Below are the code and all the weights of a small trained network. Each question names an input and a class and asks about switching units off, where a switched-off unit gives its printed mean instead of its output.

import numpy as np


def w(rows, s, z=0):
    codes = np.array(rows[::2]) - 128.0
    scale = np.full(codes.shape[1], s)
    scale[-1] = z or s
    return codes * scale


def f(y):
    return np.maximum(y, 0)


def log_softmax(a):
    a = a - a.max(-1, keepdims=True)
    return a - np.log(np.exp(a).sum(-1, keepdims=True))


def net(x, mask):
    res = np.array(x, float).reshape(1, 8) / 4 @ E
    y = f(res @ A[0][:, :-1].T + A[0][:, -1])
    res = res + np.where(mask, y, B[0][:, -1]) @ B[0][:, :-1]
    return log_softmax(res[-1] @ U[:, :-1].T + U[:, -1])


A, B = {}, {}
E = w([
[125,127,130,127,128,135],'x0',
[64,4,78,179,176,86],'x1',
[133,129,127,129,128,123],'x2',
[53,164,177,36,211,72],'x3',
[71,140,231,226,69,52],'x4',
[124,125,132,128,128,135],'x5',
[128,127,129,129,129,131],'x6',
[125,128,129,126,129,131],'x7',
],0.015)
A[0] = w([
[166,113,115,157,91,167,212],'N0',
[151,122,68,85,159,164,195],'N1',
[145,171,108,30,180,130,145],'N2',
[156,215,132,42,195,199,160],'N3',
[189,192,184,116,78,148,78],'N4',
[168,76,32,51,130,152,63],'N5',
[140,186,115,42,147,165,179],'N6',
[114,143,159,112,100,115,46],'N7',
[192,112,102,179,76,179,102],'N8',
[85,50,96,137,181,91,75],'N9',
[144,116,62,96,148,164,91],'N10',
[99,145,197,149,80,77,10],'N11',
[149,23,128,195,72,136,111],'N12',
[96,54,149,195,72,107,96],'N13',
[91,41,98,139,175,100,9],'N14',
[144,163,113,83,170,161,179],'N15',
[90,143,172,89,200,97,119],'N16',
[121,189,105,85,155,151,145],'N17',
[194,106,89,169,36,182,161],'N18',
[107,110,96,174,113,132,97],'N19',
[146,208,151,110,182,123,138],'N20',
[175,207,187,87,51,164,141],'N21',
[111,110,126,252,118,121,97],'N22',
[92,44,100,120,152,98,175],'N23',
[105,87,117,191,98,83,96],'N24',
[80,129,178,62,187,64,3],'N25',
[127,133,138,65,130,162,131],'N26',
[155,213,153,107,74,160,198],'N27',
[82,155,196,174,70,72,57],'N28',
[159,86,105,74,127,152,171],'N29',
[97,153,206,179,112,77,68],'N30',
[115,193,127,100,26,149,59],'N31',
[188,119,95,183,75,182,46],'N32',
[143,159,147,70,134,142,117],'N33',
[154,91,72,98,161,187,66],'N34',
[122,108,93,129,168,113,62],'N35',
[167,109,55,88,189,193,159],'N36',
],0.013,0.012)
B[0] = w([
[180,166,157,167,124,162,206],'N0',
[70,127,49,88,150,102,221],'N1',
[138,79,137,102,103,85,227],'N2',
[131,79,163,106,65,87,252],'N3',
[157,163,129,203,149,176,197],'N4',
[161,201,121,186,145,176,212],'N5',
[140,74,159,110,81,67,228],'N6',
[109,93,108,89,150,104,140],'N7',
[71,144,74,86,165,121,206],'N8',
[114,173,75,113,189,196,192],'N9',
[180,151,153,180,96,167,186],'N10',
[72,115,86,60,176,85,176],'N11',
[144,98,174,147,76,96,211],'N12',
[179,94,185,146,73,104,203],'N13',
[56,104,23,58,206,108,177],'N14',
[127,99,156,108,79,98,203],'N15',
[78,152,81,104,192,145,197],'N16',
[97,97,159,104,109,79,190],'N17',
[112,183,80,130,194,172,238],'N18',
[146,125,135,127,96,120,158],'N19',
[132,86,150,98,83,105,185],'N20',
[127,187,92,157,197,192,230],'N21',
[160,99,178,145,64,117,204],'N22',
[156,152,165,177,118,174,206],'N23',
[166,105,185,157,93,111,185],'N24',
[190,254,144,224,175,236,187],'N25',
[128,123,138,113,106,116,175],'N26',
[75,136,47,90,183,132,226],'N27',
[100,171,68,125,207,182,203],'N28',
[92,137,90,120,156,124,193],'N29',
[131,164,88,129,165,144,196],'N30',
[181,160,145,170,140,149,176],'N31',
[53,107,76,49,137,85,194],'N32',
[115,92,146,107,104,131,176],'N33',
[165,169,140,186,153,182,190],'N34',
[109,106,100,80,166,98,150],'N35',
[110,168,85,130,185,160,238],'N36',
],0.014,0.024)
U = w([
[43,88,72,35,163,113,155],'0',
[180,140,138,224,144,185,44],'1',
[139,4,233,109,3,31,254],'2',
],0.017,0.0026)

Each question gives the input, the list of numbers given to net, and the class t.
The units are the neurons (one row each of A and B). Each row of codes is followed by its name. A weight is (code - 128) times the scale printed after its matrix; where a second scale follows, it is the last column's (A, B and U).
mask holds one flag per neuron, in row order. A switched-off neuron (its flag False) gives its mean, the last column of its row in B, instead of its output. The means were averaged over made-up inputs and are rounded, as every weight is.
A unit's drop is (log p(t) with every unit on - log p(t) with that unit switched off) / (log p(t) with every unit on - log p(t) with every unit switched off).
most important unit: the unit with the biggest drop
k most important neurons: the k neurons with the biggest drops, biggest first
drop of u: that unit's drop, to one decimal
input [-8,-8,-6,-8,-7,-6,7,6], class 0: most important unit	N32
input [-8,6,7,1,5,-5,-4,-7], class 1: 3 most important neurons	[N9; N3; N28]
input [7,8,-2,7,1,7,7,7], class 1: 2 most important neurons	[N25; N23]
input [-3,-6,4,-1,0,5,8,-1], class 0: 2 most important neurons	[N27; N25]
input [3,-3,-8,1,6,-8,8,-7], class 0: 3 most important neurons	[N11; N25; N5]
input [1,1,1,-1,6,-5,-1,7], class 2: 2 most important neurons	[N21; N25]
input [8,-3,3,1,8,-8,5,-1], class 0: 4 most important neurons	[N11; N25; N5; N23]
input [-4,-6,7,2,8,8,5,-2], class 0: 2 most important neurons	[N11; N27]
input [1,8,3,0,7,-8,0,8], class 2: 2 most important neurons	[N13; N22]
input [4,-5,1,1,8,-3,-4,-7], class 0: 4 most important neurons	[N11; N27; N25; N5]
input [-6,-7,0,-3,0,-6,-1,7], class 0: 3 most important neurons	[N27; N25; N5]
input [0,-6,-1,5,-6,1,5,-8], class 2: drop of N3	0.2
input [-2,5,-1,6,3,-2,-2,4], class 1: drop of N25	1.4
input [-8,-5,8,8,-7,-7,8,4], class 2: most important unit	N3
input [7,6,2,6,7,6,-8,1], class 1: drop of N25	1.6
